Below are the code and all the weights of a small trained network. Each question names an input and a target symbol and asks about switching units off, where a switched-off unit gives its printed mean instead of its output.

import numpy as np


def w(rows, s, z=0):
    codes = np.array(rows[::2]) - 128.0
    scale = np.full(codes.shape[1], s)
    scale[-1] = z or s
    return codes * scale


def norm(h):
    return h / np.sqrt((h * h).mean(-1, keepdims=True) + 1e-5)


def f(y):
    return y / 2 * (1 + np.tanh(0.7978845608 * (y + 0.044715 * y**3)))


def softmax(a):
    e = np.exp(a - a.max(-1, keepdims=True))
    return e / e.sum(-1, keepdims=True)


def log_softmax(a):
    a = a - a.max(-1, keepdims=True)
    return a - np.log(np.exp(a).sum(-1, keepdims=True))


def net(x, mask):
    ids = ['ΓΠΣΦΩβδζημτ'.index(c) for c in x.split()]
    T = len(ids)
    res = E[ids] + P[:T]
    r = norm(res)
    for j in range(3):
        rows = slice(3 * j, 3 * j + 3)
        q, k, v = (r @ M[0][rows].T for M in (Q, K, V))
        z = softmax(np.where(np.tri(T) > 0, q @ k.T / 3**0.5, -1e9)) @ v
        o = O[0][rows]
        res = res + np.where(mask[j], z, o[:, -1]) @ o[:, :-1]
    y = f(norm(res) @ A[0][:, :-1].T + A[0][:, -1])
    res = res + np.where(mask[3:15], y, B[0][:, -1]) @ B[0][:, :-1]
    return log_softmax(norm(res)[-1] @ U[:, :-1].T + U[:, -1])


Q, K, V, O, A, B = {}, {}, {}, {}, {}, {}
E = w([
[217,102,127],'Γ',
[119,113,104],'Π',
[93,82,123],'Σ',
[93,80,124],'Φ',
[96,159,136],'Ω',
[95,78,127],'β',
[174,168,90],'δ',
[197,93,255],'ζ',
[91,177,212],'η',
[231,99,125],'μ',
[147,126,175],'τ',
],0.014)
P = w([
[231,4,195],'0',
[236,27,177],'1',
[194,29,175],'2',
[168,27,164],'3',
[144,34,155],'4',
[127,39,143],'5',
[112,41,121],'6',
[100,44,104],'7',
[93,58,85],'8',
[77,70,63],'9',
[78,80,27],'10',
[58,94,10],'11',
[69,73,28],'12',
],0.0023)
Q[0] = w([
[128,186,79],'h0',
[137,91,159],'h0',
[218,181,68],'h0',
[253,74,60],'h1',
[205,108,144],'h1',
[101,106,113],'h1',
[223,230,158],'h2',
[142,73,28],'h2',
[120,26,13],'h2',
],0.014)
K[0] = w([
[93,176,41],'h0',
[149,130,159],'h0',
[150,155,65],'h0',
[168,116,193],'h1',
[182,40,160],'h1',
[134,140,81],'h1',
[192,74,187],'h2',
[137,152,18],'h2',
[100,135,6],'h2',
],0.013)
V[0] = w([
[66,162,128],'h0',
[61,129,70],'h0',
[101,101,218],'h0',
[145,213,145],'h1',
[89,119,177],'h1',
[63,187,117],'h1',
[97,101,254],'h2',
[143,79,128],'h2',
[72,51,62],'h2',
],0.0089)
O[0] = w([
[163,154,249,39],'h0',
[166,7,177,37],'h0',
[63,176,101,199],'h0',
[134,54,128,36],'h1',
[100,170,64,140],'h1',
[154,26,89,2],'h1',
[209,93,2,106],'h2',
[117,164,216,191],'h2',
[153,188,190,178],'h2',
],0.0059,0.0037)
A[0] = w([
[140,105,215,87],'n0',
[42,124,116,75],'n1',
[26,66,207,163],'n2',
[151,200,131,129],'n3',
[134,164,92,183],'n4',
[86,159,168,140],'n5',
[71,124,129,145],'n6',
[162,50,156,252],'n7',
[254,119,105,59],'n8',
[125,149,60,102],'n9',
[92,116,238,66],'n10',
[129,209,176,128],'n11',
],0.0096,0.0035)
B[0] = w([
[120,222,107,137],'n0',
[196,159,82,176],'n1',
[130,121,111,241],'n2',
[108,26,170,223],'n3',
[103,60,189,201],'n4',
[157,85,106,201],'n5',
[222,81,99,172],'n6',
[176,146,15,135],'n7',
[142,201,143,182],'n8',
[94,164,255,161],'n9',
[107,151,189,184],'n10',
[195,110,105,252],'n11',
],0.0051,0.0045)
U = w([
[222,213,103,170],'Γ',
[112,190,247,164],'Π',
[166,95,179,118],'Σ',
[134,89,153,31],'Φ',
[142,87,40,252],'Ω',
[153,14,174,66],'β',
[38,55,175,168],'δ',
[91,174,118,89],'ζ',
[108,151,124,63],'η',
[130,138,131,8],'μ',
[90,235,67,112],'τ',
],0.012,0.0037)

Each question gives the input, a string of symbols that net reads in full, and the target symbol t.
The units are the heads (3 rows each of Q, K, V and O) and the neurons (one row each of A and B). Each row of codes is followed by its name. A weight is (code - 128) times the scale printed after its matrix; where a second scale follows, it is the last column's (O, A, B and U).
mask holds one flag per unit, heads first, then neurons. A switched-off unit (its flag False) gives its mean, the last column of its rows in O or B, instead of its output. The means were averaged over made-up inputs and are rounded, as every weight is.
A unit's drop is (log p(t) with every unit on - log p(t) with that unit switched off) / (log p(t) with every unit on - log p(t) with every unit switched off).
The circuit of an input: a set's keep is (log p(t) with only the set's units on - log p(t) with every unit switched off) / (log p(t) with every unit on - log p(t) with every unit switched off). Starting from the 12 units with the biggest drops (on a tie, the unit counted first), units are removed one at a time, each time the one whose removal leaves the highest keep (on an exact tie, the one counted first), for as long as the keep stays at least 0.8.
units of the circuit, in order: the units of the circuit, biggest drop first
top k neurons: the k neurons with the biggest drops, biggest first
heads that matter: for each layer, one digit per head in row order, 1 if its drop is at least 0.15 and else 0, layers parted by /
drop of u: that unit's drop, to one decimal
input Φ Φ Γ β Γ β Γ τ η η β, target τ: heads that matter	111
input Γ μ Γ Φ δ β Π Γ β μ Ω δ, target Π: units of the circuit, in order	[h2; h1; n3]
input τ Σ η η Σ, target τ: units of the circuit, in order	[h0; h2]
input Γ η β β Σ β, target β: heads that matter	011
input η δ ζ β μ τ β Γ μ η, target τ: units of the circuit, in order	[h2]
input β δ Γ Φ Γ β δ Σ Φ Ω, target Ω: heads that matter	110
input τ δ Π η δ, target Π: heads that matter	001
input Γ Ω ζ, target Γ: heads that matter	001
input ζ τ β, target τ: heads that matter	100
input Π β Φ, target Π: heads that matter	001
input β Ω Σ, target Ω: heads that matter	000
input Ω β β Σ, target Ω: heads that matter	100
input Σ τ β β Φ Σ, target τ: top 2 neurons	[n10; n1]
input Π ζ ζ δ Γ β Π Σ, target Π: units of the circuit, in order	[h2]
input δ δ Γ Π Σ β Γ Σ, target Π: top 2 neurons	[n10; n3]
input Γ η β β, target β: top 2 neurons	[n8; n7]
input Ω β Π Π β Σ η β Σ μ δ η, target δ: drop of n4	0.2
input Ω Φ Π η Σ δ η η β β β β Π, target Π: drop of n1	0.0
input β Φ Γ Π Σ β Π η δ Π β τ, target τ: drop of h2	0.7
input β τ Φ, target τ: units of the circuit, in order	[h0]
